Each row of numbers stands for one thing and depends on some of the facts below. Use the named rows to name the rest.

How the things are related:
ε a <- gezen sugrur plunos fliskek zinu muskem fugos klodu suvum brudror vepli skogram bedris flokis guriko geza bripluplom fluflom klurer betrol brigru bipli stustem droskos flubom nelil gidu mirur panir pebros gogin flikin topla trifus drabam fleplas flaplom purar bitradun dogrim bofor bresi grodra rokluk totrama zagrom tabru skobruk levin siles sedradel pluflur ruske rebrek
ε b <- klebrek skirotil regeklu pasten gagu drivon tanubrur platok vinis flinal poregrim flelu telodrum drigizer klifan zaskos kones lifo flivo repibis traga nedem trugrasik fesen linur griruk troses floron plunusku tabuk staskes
ε d <- fozik tralu stifam baze sasti teklik klofladrin stevezos plibror vomas fotar zenir bopel skuzuno genasa klotrimir zedom skobra zegor trafak putik marir brasol mepler podir balis seklir muselon
ε c <- figrom stakeplur lifemus vibel deva bobripos klidige vutun tubukur skoruk seflamun tubru banako griger dirum samar vupladu kluzitu stide kesa truplu dabi vipor
tralu τ [klurer]
sugrur τ [tanubrur klofladrin]
regeklu τ [vibel]
figrom τ [vepli zenir teklik topla]
gagu τ [vomas]
platok τ [griruk]
klodu τ [nedem stevezos griruk]
suvum τ [sasti totrama]
geza τ [bopel fliskek flivo vepli]
bobripos τ [balis flikin flaplom bedris fluflom]
vutun τ [flivo bitradun skobruk muskem guriko zaskos]
vinis τ [skobra fleplas pasten]
flinal τ [skogram drabam fugos]
bipli τ [staskes flaplom flelu teklik]
skuzuno τ [purar zinu marir trifus klidige stakeplur]
genasa τ [panir fozik]
droskos τ [dirum baze zegor]
skoruk τ [stustem trifus tubru griruk]
flubom τ [staskes betrol]
seflamun τ [levin nedem plibror tubru]
repibis τ [putik flikin flaplom truplu bripluplom]
traga τ [griger guriko pasten]
stide τ [linur poregrim floron]
trafak τ [banako flokis fleplas muskem]
brasol τ [zedom gidu]
kesa τ [gogin fesen stevezos]
rokluk τ [grodra deva trugrasik dogrim]
podir τ [fugos tanubrur pebros]
seklir τ [klifan]
zagrom τ [dabi tanubrur poregrim samar]
tabru τ [gezen plunusku]
troses τ [grodra panir drivon mirur poregrim lifemus]
muselon τ [siles panir kones tubru]
sedradel τ [skirotil vepli bripluplom brudror]
tabuk τ [mepler nelil truplu pluflur muskem]
ruske τ [skobra]
rebrek τ [plibror fleplas]
vipor τ [banako bresi zegor drigizer]
{gezen klebrek stifam skirotil regeklu baze figrom fliskek drivon muskem tanubrur brudror skogram flokis vibel plibror deva klidige vomas zenir brigru genasa stustem drigizer klifan skoruk mirur tubru topla drabam vupladu repibis traga zegor stide kesa grodra truplu totrama tabru skobruk tabuk ruske rebrek} Φ 197
{fozik tralu sugrur plunos pasten gagu sasti zinu teklik stakeplur klodu klofladrin suvum vepli stevezos bedris geza bripluplom bobripos fluflom vutun klurer fotar betrol vinis flinal bopel skuzuno poregrim flelu droskos telodrum flubom nelil zaskos kones zedom seflamun panir pebros gogin flikin banako skobra griger dirum kluzitu fleplas nedem flaplom bitradun trafak dogrim putik marir trugrasik brasol mepler bresi fesen rokluk linur podir seklir zagrom griruk troses levin floron siles plunusku sedradel pluflur dabi staskes vipor} Φ 184
{fugos platok lifemus guriko bipli klotrimir tubukur gidu lifo trifus samar flivo purar bofor balis muselon} Φ 666

Named rows:
[-22.6  -7.4  -7.2  20.5   1.2 -12.4  19.8 -13.7  -5.5 -12.1   9.4  10.6
  -8.6   5.2 -62.9  12.4 -19.3  -0.3 -11.6 -10.4   9.8 -11.7   8.3  -5.1
 -33.4  37.9   0.0] -> sedradel
[ 26.6   5.2 -34.8  18.6  -0.7  -1.3 -11.7   2.5  20.1   3.5 -11.3  -7.1
   8.5 -25.6  -2.9  -9.3  16.9  15.1   2.0 -13.1  -5.0  15.7   5.1  -9.2
  32.0 -16.5 -28.9] -> skirotil
[-17.9  -5.7  -1.9 -15.2  -0.2 -26.0  -7.1 -34.0   2.5 -17.5  -1.3  -2.0
 -10.1 -20.0 -51.7  -1.4 -19.2   0.5   7.4  12.8  17.6  -9.5  25.6  24.3
 -27.9  24.7 -39.9] -> ruske
[-19.4  28.8  37.9 -11.7  -4.9  22.5  18.4  28.3  10.1   9.6   3.8 -12.4
  -5.5  -0.3   2.8   4.2  10.8 -18.0   9.9  14.9 -19.5   7.2  20.5  20.3
  27.9 -22.4  29.1] -> balis
[-13.4 -15.5   3.6   0.3  -6.1  -9.4  -3.4  10.3  -0.8  -7.6   1.1   6.6
  -2.3  31.5 -21.9   5.3  -4.4  10.8  -6.6 -24.1  14.7 -10.1 -16.9  12.8
 -27.5  15.8  -0.4] -> nelil
[-16.3 -17.0  -1.4 -10.4  -6.2 -17.5 -21.5  -6.0  12.3 -10.6  -2.9   2.8
  -5.0   7.7 -48.1   2.9  -1.5   7.3  -1.8  -8.1  11.5 -11.7  16.3  31.2
 -14.4  -5.1 -33.3] -> muskem
[-35.6  -6.3  -4.6   5.8  -0.1 -11.6  41.7 -16.8   1.7 -13.5   0.7   0.8
 -22.2 -10.6 -90.0  26.2 -10.7  -4.9 -16.0 -16.5   6.0  -3.0  30.9  11.5
  -1.9  25.4  -4.5] -> bipli
[ 21.9  20.9 -21.7  18.9  -5.7  28.8  -8.3   9.3  -8.8  -4.0  -8.1  -9.4
  18.3 -25.8  61.4  -5.6  17.3  26.2 -12.5 -39.5  17.0  18.6 -28.0 -31.8
   2.8  -3.5  10.0] -> griruk
[-15.7  24.0  32.1  -2.2  -1.0  16.1 -16.8  14.8  16.6   8.6  11.9  -4.0
   5.6  -7.7   5.5  -8.0   9.3 -14.0  14.9  32.8 -20.0  -4.5  32.3  18.5
  17.4 -34.8   3.8] -> vomas
[ 20.1 -20.0  -2.2 -37.4   5.6   6.6  12.8  -8.2 -15.8  13.1 -17.3  -4.2
 -12.0   4.3  36.3  11.8   5.4 -21.9 -10.0  13.4 -14.7   9.0  -0.1  -1.3
  36.8 -39.1  20.3] -> lifemus
[-21.1 -19.7   1.4  -3.5  -4.2 -14.2 -19.1  -6.6  13.5 -11.3   1.1   5.1
  -4.5   9.9 -45.4   6.9   2.6   9.5  -6.3 -14.2   9.4 -13.4  14.6  27.0
  -6.5 -10.4 -30.8] -> topla
[ 22.6  -1.9 -23.3   2.9   1.8 -14.2  -6.9  -2.1  15.7   6.8  -6.6  -7.6
  19.6 -33.2   4.6  -3.6  28.7  29.2  19.4   6.1   1.2   5.1 -12.4 -17.0
  48.6   8.0 -31.4] -> tanubrur
[-20.0 -19.9   3.9  -6.2  -3.8 -13.9 -20.2  -8.7  11.8 -11.7   0.9   4.6
  -4.2   9.2 -35.6   5.1   3.2  11.2  -4.2 -13.2  11.3 -12.7  11.3  28.6
  -6.6  -9.0 -31.8] -> gezen
[ 27.2   4.9 -32.7  15.1  -0.6  -2.0 -12.9   0.5  19.1   2.5 -11.7  -8.4
   8.6 -25.6   4.7 -11.0  17.0  16.6   4.6 -12.5  -3.2  15.7   0.7  -7.3
  32.4 -16.1 -30.8] -> klebrek
[ 18.9 -20.9  -1.5 -42.1   4.8   3.5  12.3  -5.9 -17.0  14.8 -17.1  -4.0
  -7.3   0.3  28.7  16.0   8.6 -17.8  -7.2  18.6 -12.7   5.3  -1.8  -4.5
  38.5 -32.1  20.9] -> samar
[ 23.0 -22.3 -18.5 -23.4   5.9   3.0 -24.2 -13.2  -7.9  13.4 -11.1   6.5
   1.4  -7.7   5.8   5.6   2.1 -21.6 -11.6  32.3 -18.8  -4.8  23.1  -6.1
  19.4 -53.3  -2.0] -> truplu
[-21.1  -7.3   3.3   8.2   2.1 -13.8  15.5 -18.7  -9.2 -13.8   8.8   7.8
  -7.2   4.7 -29.4   7.2 -17.8   4.6  -4.5  -8.4  16.5  -9.6  -5.1  -1.0
 -31.4  41.8  -3.2] -> suvum

Which thing is each row?
No name comes twice in this set of rows, the named rows included.
[ 32.8   8.5 -30.1  23.2  -1.5   3.0   5.2  17.8   6.1   6.7  -9.7  -5.6
   9.1  -2.4  26.4 -12.0  10.3  16.7   2.3 -24.1  -0.7  18.7 -29.8 -22.8
  14.4   9.8   0.7] | trugrasik
[-17.6 -17.8   2.2 -11.6  -5.1 -16.2 -21.9  -7.4  11.9 -11.5  -2.2   3.6
  -4.5   9.1 -39.6   2.9   0.3   9.3  -1.8 -10.9  12.7 -11.8  11.9  30.9
 -11.3  -7.7 -33.1] | flokis
[-24.7 -13.8  12.2  -4.6   3.7 -25.6  19.6 -19.9 -12.6 -10.0  13.5   8.3
   4.0  -3.0 -30.3  14.8  -5.2  17.5   9.9   8.8  21.2 -20.3 -18.2 -10.7
 -16.2  65.4  -5.1] | sugrur
[-23.8  -7.7  -2.9  16.1   1.9 -12.2  18.9 -15.4  -7.1 -13.0   9.7   9.6
  -8.3   5.3 -50.6  10.7 -18.4   1.6  -9.3 -10.5  11.7 -10.8   4.3  -3.5
 -32.4  39.2  -1.4] | flubom
[ 29.9  14.7 -26.5  19.8  -3.8  12.9  -2.0  13.2  -0.3   1.7 -10.4  -7.6
  12.3 -11.5  43.0 -11.0  11.7  19.7  -3.6 -30.9   7.2  19.9 -30.0 -24.8
   7.7   3.9   4.1] | nedem
[-19.1  -9.1   7.8  10.9   5.2 -14.6  16.8 -22.4  -6.9 -14.7  11.2   8.5
 -10.8  11.0 -16.2   3.6 -18.1   3.6  -2.7 -11.2  15.1  -7.9  -8.9   1.4
 -26.8  40.7  -6.4] | rokluk
[ 24.0 -23.5 -12.3 -26.8   7.8   2.5 -25.3 -18.3  -8.6  11.8 -10.2   5.2
   0.2  -5.2  25.8   2.4   3.6 -18.8  -8.2  31.5 -16.5  -3.5  15.5  -4.3
  23.3 -52.1  -3.6] | deva
[-16.9 -15.7  -5.3  13.1  -6.4  -8.3   2.0  14.3   2.3  -6.3   3.3  10.1
  -3.3  30.9 -51.9  10.6  -5.9   6.0 -14.8 -25.8   7.2 -11.7  -3.9   7.8
 -26.9  12.6   4.0] | flaplom
[ 20.0 -10.3 -25.1   0.7  11.8   5.7  15.4 -19.6 -27.0  11.7  -1.8  11.2
  -2.5 -11.5  -8.7  11.4 -18.0 -30.5 -18.5  33.5 -19.3  -3.0  16.1 -38.3
  -5.4  -5.8  30.2] | bobripos
[ 27.5   3.8 -29.2  17.2   1.7  -2.7 -10.7  -2.4  20.1   2.6 -10.1  -7.8
   6.3 -21.3  17.1 -13.9  17.2  16.0   6.2 -13.8  -3.7  17.3  -4.4  -5.9
  36.1 -16.8 -31.7] | drivon
[ 21.5 -19.7  -3.5 -25.5   8.9  14.3 -30.0 -26.3 -13.4   5.9  -8.7   3.5
  -1.9  -7.2  60.3  -1.5   2.5 -17.3 -13.0  21.3 -10.1   0.3  10.6  -4.1
  19.0 -61.8  -4.3] | tubru
[ 33.9   7.9 -26.8  25.2  -0.2   4.8   4.5  13.0   6.7   5.2  -9.0  -5.7
   7.0   0.4  40.3 -14.8   9.8  15.5   1.7 -28.0  -0.6  21.2 -33.6 -21.1
  14.7   6.2  -0.8] | kones

The same things again, as new rows of numbers:
Known rows:
[ -3.3 -34.2  24.4  -0.6 -11.3  -2.6   2.9   4.3  -1.3  -3.3 -15.7 -77.3
  68.7  35.2  14.2] -> dogrim
[ -8.9 -36.1  12.8 -17.0  22.2 -12.4 -10.3  17.5   0.2 -22.2   0.7 -60.4
  57.6  47.8  19.3] -> guriko
[  1.9  -5.1  36.4  28.8  -1.9  12.4 -11.7   8.9   3.7  -5.7   3.5 -50.9
  33.8  62.0  24.0] -> lifemus
[  0.6 -37.3  40.5  -7.3  -1.7  -4.2  11.3  24.5  -3.0  -4.2  -2.6 -74.3
  66.5  24.4   7.4] -> zinu
[ 32.7  -1.4  40.2  33.5  17.0   9.3   6.8  25.2 -25.3   4.5   5.9 -41.3
  42.7  25.2   8.8] -> skoruk
[ -5.2 -21.2  13.0 -10.8  25.1 -25.4  -4.9  13.9 -20.6 -18.1 -10.3 -54.0
  67.5  24.5  18.4] -> flokis
[ -0.4  11.7  12.4  16.7   2.5 -26.0  15.9 -30.0  32.4  -9.8   2.1 -70.7
  39.6  13.3  28.5] -> tanubrur
[ 23.5 -53.3   2.9  -7.9   2.1   5.7  -9.7  15.0  -1.0   9.0 -12.3 -59.2
  65.9  18.3   4.5] -> sedradel
[ 39.6  15.7  14.5   8.2  14.4 -46.6  23.6 -33.9  70.3  -2.1   9.2 -45.7
  -0.3 -11.8  20.8] -> zenir
[ 13.7 -18.5   8.9 -21.1  -6.2 -32.4  28.1 -12.0  30.5  -2.7   6.2 -45.8
  24.9  16.5  17.9] -> zaskos
[ 56.9   6.2  13.3  17.0  11.6 -25.2  50.0 -41.3  54.4  -4.9  45.2 -65.6
  -3.7  24.0   8.8] -> muselon
[ 15.7 -21.0  10.3   9.9  20.2  -1.4  -7.1   9.0 -14.5  -5.1  -5.7 -68.9
  73.2  15.5   9.3] -> tabru
[ 30.1 -14.2  25.1   6.4  19.3  -7.4  33.0  -5.3  26.7 -10.2  39.8 -69.1
  25.1  18.7   9.3] -> platok
[ -4.5 -31.3  41.0  -0.1  20.6  -0.1   1.1  28.9   3.3 -19.4  16.4 -82.8
  61.5  38.8  10.3] -> trifus
[ 19.0 -17.7  13.8  -5.0  -9.8 -18.9  29.8 -15.1  32.1   4.4   9.7 -59.5
  29.5  13.3  12.8] -> telodrum
[ 11.7 -12.6  31.6  -0.6 -12.3 -19.1  37.3 -10.7  28.4  -1.3  14.1 -68.9
  30.9  13.8  14.3] -> kones
[ 34.2   3.5  36.8  -0.3  -8.8 -43.5  57.7 -29.7  57.4   0.4  23.0 -57.8
  -3.2   5.4  12.5] -> stevezos

Rows to name:
No name comes twice in this set of rows, the named rows included.
[ 30.5   0.0  -6.8   0.4  23.6 -31.0  25.6 -17.9   8.8  -5.0  15.2 -44.2
  33.0   6.2  15.2] | traga
[ 32.8 -14.3   5.1  13.0 -15.3  -5.3  39.4 -32.8  17.0   8.3  13.9 -69.1
  35.2  18.6   7.7] | troses
[ 32.2   5.5  28.1   8.4 -17.2 -41.2  53.5 -41.0  59.6   2.0  18.0 -59.3
  -0.2  11.8  13.3] | fozik
[ -3.7 -22.3  10.7  -8.8  25.4 -22.8  -9.2  15.7 -11.9 -15.7 -13.5 -53.7
  67.2  20.5  16.2] | skobruk
[  2.6  -6.5  21.3   4.5 -24.1 -18.3  29.6 -27.4  35.9  -0.7   1.1 -70.1
  32.7  20.6  20.7] | poregrim
[ -9.9 -20.6  12.4 -12.6  25.0 -28.8 -12.3  18.1 -10.3 -17.0 -14.1 -53.9
  66.2  22.8  21.9] | muskem
[  7.6 -15.9  13.1 -20.9  -6.3 -36.7  33.3 -12.1  24.6  -5.5   6.5 -44.9
  23.7  19.0  17.3] | pasten
[ 33.3 -11.3  14.8  26.5  16.0  10.7 -22.8  19.4  -6.1  11.7 -11.2 -27.0
  42.1  18.4  14.7] | figrom
[ 38.4  -4.4 -11.9   1.8  24.1 -23.6  16.4 -15.5  17.3  -0.5  10.9 -43.7
  33.2  -0.6  14.3] | tabuk
[ 17.2 -23.9  11.5  -0.7  27.6 -12.1   4.0  17.4 -29.5 -10.3  -0.1 -60.2
  67.7  22.3   9.9] | rebrek
[ 31.3  25.8  28.9   4.9  16.9 -55.0  48.8 -29.9  44.9 -11.9  22.4 -51.4
  -0.8   1.5  16.7] | plibror
[  5.3   7.4  35.4  35.5   1.6  -0.2 -11.4   9.3  -8.1  -2.2 -14.0 -42.6
  44.2  37.5  22.1] | deva
[ 29.5 -19.7   7.9   0.0  -9.3 -13.6  30.8 -18.6  27.0   8.4  12.9 -57.3
  31.2  13.0  10.6] | gagu

